Below is a small trained network, with its code and all its weights. Each question gives an input and a class and asks what happens when units are switched off, that is, made to give their printed mean instead of their output.

import numpy as np


def w(rows, s, z=0):
    codes = np.array(rows[::2]) - 128.0
    scale = np.full(codes.shape[1], s)
    scale[-1] = z or s
    return codes * scale


def f(y):
    return y / 2 * (1 + np.tanh(0.7978845608 * (y + 0.044715 * y**3)))


def log_softmax(a):
    a = a - a.max(-1, keepdims=True)
    return a - np.log(np.exp(a).sum(-1, keepdims=True))


def net(x, mask):
    res = np.array(x, float).reshape(1, 7) / 4 @ E
    y = f(res @ A[0][:, :-1].T + A[0][:, -1])
    res = res + np.where(mask, y, B[0][:, -1]) @ B[0][:, :-1]
    return log_softmax(res[-1] @ U[:, :-1].T + U[:, -1])


A, B = {}, {}
E = w([
[127,127,131],'x0',
[123,123,137],'x1',
[50,254,237],'x2',
[131,143,99],'x3',
[130,127,137],'x4',
[127,127,126],'x5',
[249,227,191],'x6',
],0.0051)
A[0] = w([
[10,252,129,51],'N1',
[75,156,173,160],'N2',
[147,86,217,79],'N3',
[124,128,187,186],'N4',
[9,137,42,85],'N5',
[187,36,97,70],'N6',
[112,76,135,255],'N7',
[69,74,130,62],'N8',
[222,190,133,90],'N9',
[207,186,127,114],'N10',
],0.011,0.0075)
B[0] = w([
[225,56,127,182],'N1',
[213,120,26,179],'N2',
[132,105,141,116],'N3',
[108,109,62,179],'N4',
[95,76,212,178],'N5',
[214,85,106,174],'N6',
[148,255,148,253],'N7',
[100,12,150,136],'N8',
[56,64,199,165],'N9',
[65,66,102,165],'N10',
],0.0097,0.0069)
U = w([
[224,84,103,2],'0',
[41,32,247,43],'1',
[119,170,113,243],'2',
[111,168,101,216],'3',
[141,187,161,169],'4',
[130,160,106,109],'5',
[129,169,138,130],'6',
],0.014,0.0048)

Each question gives the input, the list of numbers given to net, and the class t.
The units are the neurons (one row each of A and B). Each row of codes is followed by its name. A weight is (code - 128) times the scale printed after its matrix; where a second scale follows, it is the last column's (A, B and U).
mask holds one flag per neuron, in row order. A switched-off neuron (its flag False) gives its mean, the last column of its row in B, instead of its output. The means were averaged over made-up inputs and are rounded, as every weight is.
A unit's drop is (log p(t) with every unit on - log p(t) with that unit switched off) / (log p(t) with every unit on - log p(t) with every unit switched off).
The circuit of an input: a set's keep is (log p(t) with only the set's units on - log p(t) with every unit switched off) / (log p(t) with every unit on - log p(t) with every unit switched off). Starting from all 10 units, units are removed one at a time, each time the one whose removal leaves the highest keep (on an exact tie, the one counted first), for as long as the keep stays at least 0.8.
circuit, biggest first: the units of the circuit, biggest drop first
most important unit: the unit with the biggest drop
k most important neurons: the k neurons with the biggest drops, biggest first
drop of u: that unit's drop, to one decimal
input [1,2,-4,4,-5,-4,-7], class 1: circuit, biggest first -> (N5)
input [0,-3,2,0,-4,6,6], class 1: circuit, biggest first -> (N9; N7)
input [1,-3,-1,-1,1,-5,6], class 1: circuit, biggest first -> (N9; N10)
input [-4,0,7,5,0,-6,7], class 0: circuit, biggest first -> (N1; N2)
input [7,2,-3,5,-4,4,7], class 1: circuit, biggest first -> (N9; N10)
input [3,0,-2,0,4,-4,5], class 1: circuit, biggest first -> (N9; N2)
input [5,3,-4,0,7,7,-7], class 1: 2 most important neurons -> (N5; N8)
input [6,-2,-2,-1,-7,4,7], class 1: circuit, biggest first -> (N9; N10)
input [0,1,-5,8,-3,0,-8], class 1: 3 most important neurons -> (N5; N8; N2)
input [3,4,8,-3,7,7,-8], class 0: circuit, biggest first -> (N2; N1)
input [0,-3,7,-7,5,6,-5], class 0: drop of N1 -> 0.6
input [5,0,2,6,4,-5,8], class 1: drop of N9 -> 0.5
input [7,-5,2,-3,5,1,7], class 1: drop of N10 -> 0.2
input [4,4,8,1,4,-4,3], class 0: drop of N2 -> 0.2
input [1,3,7,-7,3,-5,-1], class 0: most important unit -> N1
